Each row, then the band of its hidden value:
[ -48  159 -287 -206  187  -46  -22   10  105 -159  -98  -57  -18 -111
  169  116  -53  224  -53  -33  -56 -188  240  -26  -67 -205 -137 -141
   35   -5   22  115 -171 -146   67 -201  -49  118  -76  343 -149 -259
   19   54  -87 -165  186  -98 -127   17] => zl
[  78 -146  298  -19   59 -139   24  -60  -68  118  -26   62  -17  237
  -11  -27 -329 -272   35   40  -70  -66 -129  174  116   45  -85 -128
 -229  111 -111  198   68   37  -86  204   91 -218  260  -68    3  145
  -98   14 -224  120   33  193    9 -174] => Gq
[ 138 -195  293   59  -42  -10  -19 -107   35  141  -34   19  -39  228
   91    2 -317 -187  -35  140   -9 -111    8 -108  315  -39 -143  -20
 -114  227 -209   34   66   73  -17  354    6 -326  224 -186  -92   96
  156  -10 -147  100   20  -20   40 -120] => rj
[-292  -95  -12 -246 -294 -154  163 -141 -368  -31  -59  -44 -119   24
  119  -84  -93 -256 -207  -91 -321  -43 -323   75  -36  -96   89 -147
   18 -152 -129  223 -228 -121  206  -19  -28   25  180    7 -270  188
 -171  204 -156  274   16   30  199  -12] => Gq
[  71  253 -192  -78  154 -119  -29  -45   82 -156   53   88    5  -99
  101  -72  -20  280   25   69   67 -142  136   22  128    4  -81   -9
  -61  -30  -21  -10  -20  -89  154 -233  -22  221 -171  169   -9 -192
  -43 -245  115 -218  172  -23 -102  -94] => nm
[ 152 -160  172   59   13  111   49  131   -4  194 -207  -47  100  223
  216   48 -143 -191  -12  132  -62 -121   79   -9   96 -113 -118  -87
 -113  195 -192  153  128  118 -200  355  122 -411  291   22 -239   98
  212   21  -75  235  117 -159  104   49] => bp
[ -89  224 -136 -118  339  114    5   51   -4 -169  -79  -17   24  -78
  -40  193  -83   60  159  137   64 -142  123   16  -67 -111 -111 -198
   71   27  -20  114 -197  -70  -31 -164  -14  156   -8  258  -16 -110
   -4  -34   61 -176  176   36 -129   80] => zl
[  61  180  -64  119  326  380   70  119  -73 -157   60   81   87    0
 -117   21   85    2  263  152  274  -40 -143   61   27   92    0 -136
  -46   61  -22    1  -48  105  -84 -131   31  103   13   47  108  152
   91 -236  363 -128  176  -24  -32   95] => Dr
[ 111   58 -338  -26    6   11   37  -17  126 -143  -31   44   37  -98
  319   31    6  262 -178 -119  -82  -57  103 -117  143  -80 -206    1
  -77  100  -62   -7  -27  -45  283 -208   43  122 -306   78 -227 -159
  135 -106   34  -57  170 -221 -104   86] => bp
[-232   59  -29 -198 -326 -127  119    9 -326  -26  -96   74  -65  -35
  128 -182   49 -197 -185   32 -279  -30 -311   49   23 -210  148  -32
  115 -259 -189  186 -184  -39  207  -15  -83   -3  163  -45 -309  232
  -32   59    2  306   -6  -81  300   34] => nm
[-284   22  -39 -231 -378 -229   63   15 -327   -8  -61   35  -93  -46
  145 -208   69 -144 -161   76 -250 -102 -243  -14   -9 -237  170   10
  181 -291 -104  180 -174 -117  140   16 -190  -68  277   16 -240   85
   -9  131 -109  320  -71 -114  273  -11] => qg
[  55  248  138 -104  143 -242   25  265  -91   -1  -82  395   14   48
 -134 -211   -7 -193   51  -13 -126   25 -286  263   24 -221   67  -56
 -108 -242 -116  362   79   75   23  -37   -5  -12  213  -61  -86  337
  -87  -36  -82  162  -80  144  136 -103] => ff
[  11 -126    7 -166  158  284  -56   40  183  -69  176  296 -144 -129
  -10 -131  -37    6 -103 -268  143  245 -102  -38 -305  399  350 -101
   91   15  289  214 -144  143  219 -397 -197  250  -18 -105    2  275
 -178   -2 -121 -527  227  153  212  172] => rj
[  34 -214 -418  134   -9   38   34 -115   41  -60  -81   24  138  -55
  401   91   37  128 -156 -107 -190   97   43 -294  308   45 -341  127
  156  180 -158   50  -50  -17  297  -98  -24  -28 -149 -114 -363  -17
  170  -19 -187  -18    6 -288  -86  337] => Pz
[ -40 -103  261  -89 -331   32 -166  120  143  240   67  206   13  -64
  199   94 -174  -64  -43  506  -14  158  135  -92 -187  516  318  -93
  339  -19  238    2 -165  123  122 -173   -3  184 -146 -137   28 -115
  -66 -377   30 -226  344  134   58   84] => nm
[  60 -359   -2    0 -141   23   -5 -248   47   88  -44 -214  -71  166
  338   40 -259  -13 -203  -57  -91 -175  153 -237  265  -54 -224   -4
  -62  279 -154  -21  -17  -56   50  285  -63 -360  184  -20 -227 -108
  193  158 -280   67   65 -221    8  -24] => Pz
[   4  170   47   56  457  548  148  160 -130 -179  -34   88   46  -36
 -171   97   11 -128  265   60  285  -10 -107  -69  -70   35   27 -145
  -53  208 -122  112  -26  158  -43  -50   15   87   83   -4  -12  287
  109  -82  333 -123  166    4  135  313] => bp
[ -41  149   48  -34  423  225   53   74 -132 -233  111   53  -43  -54
 -199  -32  -77  -11  305  -20  342 -144  -66    9 -119   28   21  -54
 -160  150   43  105   45   -8  -92 -108 -138   44  174  112  249  -16
   -7   -8   83 -126   49  124   43  103] => zl
[-102  -76   80 -337  115  221 -187   26  305  -35   56  219 -201 -150
  -35   -3 -170  -30 -148  -80   77  146   81  -47 -369  157  380 -175
  318  -86  292  235 -396  109  123 -325 -303  178   59   21  -44  152
 -137   87 -239 -617  267  186  213   85] => zl
[ -54  170   38  -30  464  373   96   53 -147 -122    4  -13  -10    5
 -181    2   39  -44  291  112  294 -129    9  -31  -75   82   99 -179
   10   92  -57  127  -43   29 -162  -11  -65   72  294  171   21  193
  -24  -34  239 -234  166   15  117  130] => rj
[  58  123 -351  -77   85 -141   -5   65  126 -175  -63  133   39 -172
  282   -2   31  292 -123 -127  -83  -76  168 -197  119 -200 -219  114
   -4   68  -54   97   33  -94  281 -210  -81  103 -213   91 -220 -230
  140  -17 -124  -44   31 -204  -73  154] => zl
[ 138  -17 -294  -12  -53 -278  -26  -29  108  -56   17   97   19  -95
  400 -230   85  373 -157 -131  -28 -139  237 -295  262  -69 -163  284
  -49  100  -67   39  243 -127  244  -41 -163  -67  -19   40 -227 -273
  151  -45 -195  -18  -40 -311   38   61] => ff
[ -73 -206   29 -234   26  159 -150  -31  217   61  139  159 -137  -92
   84  -40 -113   14 -121  -66   51  188   72  -10 -360  483  373 -176
  261  -56  366  191 -269   64  110 -359 -197  211   54   31    1   93
 -251  -17 -235 -579  309  175  131   84] => Pz
[ -47   35 -169  -97  -89 -213   60   76 -195  -35  -26  187   36   66
   44 -339  168 -137  -94 -172 -219   45 -458  403  -10 -133  118  -67
  -42 -399  -27  302 -104   13    0 -161  -40  -59  247   55 -151  349
 -164    7 -101  173  -31   10  167 -147] => Dr
[ 153   50  309   12  136  -34   68  202  -35  141 -152  204   59  172
   -1    8 -180 -242   69  143  -54  -47  -42   44  108  -90  -62  -99
 -176  126 -204  247  190  122  -68  248  147 -179  211  -95 -153  225
   68  -46  -36  196   43   51   88   -9] => Gq
[-306 -221  314 -126 -489   22 -143  -44  -69  242  -45  -50  -21    8
  168  319 -329 -296  -30  704 -161   33   76 -195  -81  267  166 -175
  530   -5   80  -36 -432   13   49   68  -53    6   31 -136  -33 -171
   30 -156  -89   21  226  110    0   90] => zl
[-110  -32  -20  -78  484  510   79   25  -72 -192   27  146  -85 -109
 -171  -45   23 -132  130 -230  245  121 -120 -182 -171  132  177  -58
  132  147  -11  268 -127  130   65 -150 -255   87  271  -66  -97  431
  -38  164  -22 -389   66   51  316  412] => ff
[ -50    4  -55   14  436  456   94    8 -137 -134   30  -31   16    0
 -110 -102  115  -44  244  -31  327  -54  -60  -35 -104  157  145  -82
   39  109  -14  149  -48   78 -180  -40 -146  -24  362  130   -9  267
  -20    6  160 -288  143  -37  232  225] => Dr
[  82 -228  167  100   71    3   48    5  -68  186 -179   -6  138  213
  172   58 -189 -241   55  158  -89  -35   35  -42  185   44 -172  -15
  -32  225 -220  200  114   88 -139  319  101 -337  308  -72 -222  135
   73   -3 -192  154   33  -35   79  115] => Dr
[ -26  244 -191 -107  273  -11    0   58   18 -161  -26   35   22  -98
   37   88  -23  175  110   83   50 -148  144    4  -21  -66 -109 -125
    4    0    8   89  -82 -104   43 -210  -12  192  -67  252  -15 -176
  -18  -90   56 -157  155  -11 -143   30] => qg
[ -73  118 -149  -90  283  201   -2  -59  -37  -77  -17 -179   -6   47
  -17   89    0   72  151  155  110 -203  104  121  -61   24   -6 -302
   81  -62   31   42 -245  -85 -200  -92  -13   57  190  367    3  -33
  -55  -46  136 -247  266  -38 -111  -85] => Pz
[ -88 -104  263 -116 -384  -10 -134  150   56  302   -1   95   37  -46
  281  109 -140  -59  -28  587  -52   66  238 -120 -231  491  321 -104
  356  -16  209   15 -111   64   36  -75   24  115  -38  -20  -37 -210
  -54 -340   33 -112  360   57   88  108] => nm
[ -91  156  -59 -238  -76 -269  103  188 -221 -134  -26  258  -91  -35
  -10 -252   21 -149 -136 -304 -240  -14 -422  293 -141 -317   88  -77
 -206 -291  -23  349  -16  -47  166 -190  -62   22  120   31 -102  213
 -114  170 -177  325  -95   77  161  -88] => qg
[-121 -246  190  -27 -543   38 -169   17   23  318   53  -29   55   50
  296   72  -88 -101  -44  663  -51   49   86  -48 -107  482  307 -122
  449 -111  223 -101 -276   66  -68  -18  -19  -23   51  -43   12 -168
    5 -359   59  -78  339  -18   39  -25] => bp
[ -21 -109 -422   29  113  -94   51  -99   12 -117  -72   36  120 -126
  357  125  -19  188  -92 -145 -185   58  137 -247  169   98 -337   95
   82  194  -88  128    0 -110  319 -218    2  130 -203   19 -291 -163
    9    0 -249  -77   28 -152 -141  343] => ff
[-112  -11 -228 -115 -206 -171  124  100 -289  -41  -19  120    6   23
  145 -309  218 -112 -153 -224 -261   28 -448  279  -73 -117  125  -66
  -46 -350  -10  277  -66  -43   79 -166  -42  -41  221   65 -206  277
 -112   92  -92  300  -36  -97  183  -42] => rj
[ 133  -86  327    8   21  107   69   51   23  133 -166   61  -31  170
  110  145 -318 -227  -68  130  -66 -100   85 -232  231 -161 -166  -84
 -133  326 -297  107  110  106   67  381  102 -253  127 -187 -259  141
  244   60  -63  195   64  -78   83   59] => rj
[ 139 -126  270   24    1   78   34   16   33  162 -152    0    3  212
  133   76 -258 -194  -50  161  -47 -129   83 -129  226 -128 -134  -87
 -102  243 -248   95   77   95  -54  381   83 -318  218  -99 -228  120
  209   25  -70  153   88  -99   78  -27] => Gq
[  87 -253 -451  161    0  -70   84  -92   10  -53  -50   41  192  -68
  488   21   69  206 -135 -187 -165  100   84 -286  260  191 -350  207
   13  264 -102   88  146  -52  309 -141   38    3 -188  -78 -335 -125
   89  -58 -229   18    3 -273  -85  376] => Gq
[  32   52 -255   40  216   40   40  -30  -47 -127   73  -40  106  -18
  113    4   36  174  149   29  109  -88   21  117   -8  214 -107  -94
  -99   52   85   31   -4  -77  -33 -243   62  138  -56  231   79 -160
  -95 -192   85 -147  192   -7 -168   21] => Dr
[ -95   -1  213  -93 -358   80 -185  278  124  262  -36  206   46  -82
  190  128  -22  -71  -12  660  -36  102  160 -173 -186  281  338 -107
  526 -137  198   20 -229  124   23  -85  -67  100  -20  -84  -67  -89
  110 -319  101 -116  289  -35   84  125] => qg
[ -31  165  134 -131  430  403  164   80 -149 -161   28  -70 -119    5
 -161   77 -113  -47  207  -53  292 -207   42  -31 -224   38   88 -280
 -251  236   -6  119   36  -13  -91  -13   18  100  177  223   73   69
  -19   88  221 -123  234   59   83   89] => rj
[-286 -151  262 -219 -556 -175   67  -91 -318  203  -17 -178 -103   46
  271   28 -188 -164 -111  430 -172 -192   62 -169  -82  181  215 -121
  145    7  -11    6 -103 -160   72  180    3  -26  193   52 -136 -228
  -63  -15  -25  284  177  -32  157  -49] => Gq
[-189 -243  -27 -332  325  396  -30  -99  108 -156   35   -3 -226 -108
  -50   38 -206 -119 -106 -420  109   90    5  -45 -460  134  253 -216
  122  111  233  325 -351   45   53 -269 -303   57  230  128  -67  210
 -188  379 -367 -531  209  177  260  253] => zl
[   3 -161  166 -232  -17  141 -145  -65  257  -13  266  277 -234  -92
  -24  -77 -244   -8 -157 -146  113  210  -71   16 -293  478  374 -169
   68   -3  374  112 -229  100  265 -406 -181  293 -125 -138  151  119
 -244  -72 -177 -558  285  296   95  -46] => rj
[  84 -111 -411  -24   -9 -150   16 -133   80 -102   12  -56   53  -78
  435  -73   -3  321 -175 -231 -100  -81  181  -95  117   79 -227  106
 -110  129    4   34   75 -132  226 -205  -20   25 -166  162 -193 -293
    4  -49 -193  -81  121 -203  -85   98] => nm
[-138 -131    8 -211  371  343  -40 -214    3 -121  134  -10 -217  -21
 -165 -251   -8  -36   47 -235  286  -19  -37  -47 -171  196  346  -95
  175  -28  111  213 -247   27  -79 -108 -404   -6  510  109  -16  353
 -201  201 -146 -611  127   88  363   57] => Pz
[ -18  148  121  -85  410  334   89    4 -112 -165   68   -1  -90  -15
 -176 -103  -45  -10  230    3  366 -174   17  -43  -94   62  153  -93
 -129  156  -37   97   27   30 -105    0 -127   37  268  136   87  128
  -28  -17  202 -246  159   57  210   70] => bp
[-348 -280   31   21 -521   89   41  -95 -354  203 -138 -143  115   37
  304  163  -41 -337  -60  539 -291   81 -147 -167   81  211   69  -58
  522  -68 -154   11 -357   19   68  123   -2 -103  160 -154 -301   83
   56 -122   13  270  116 -125  160  289] => nm
[ -62   83  -14 -192  -22 -223  113   66 -203  -82  -48  212  -47   35
  -14 -211  -50 -207 -118 -248 -246   30 -406  350  -71 -169   64 -121
 -199 -237  -77  341  -60   -4  132 -154   28   35  118   13 -140  301
 -208   86 -150  206  -12  152  153 -105] => bp
[-202 -119  -77  -83 -501 -205   64  -77 -345   18   90   16  -62   29
  192 -297  111 -117 -161   55 -199  -43 -396   70   83    2  170   30
   91 -286  -24   52 -128  -90  141  -32 -139  -81  214  -78 -108  102
  -34   -9  -42  330  -51 -120  193 -108] => rj
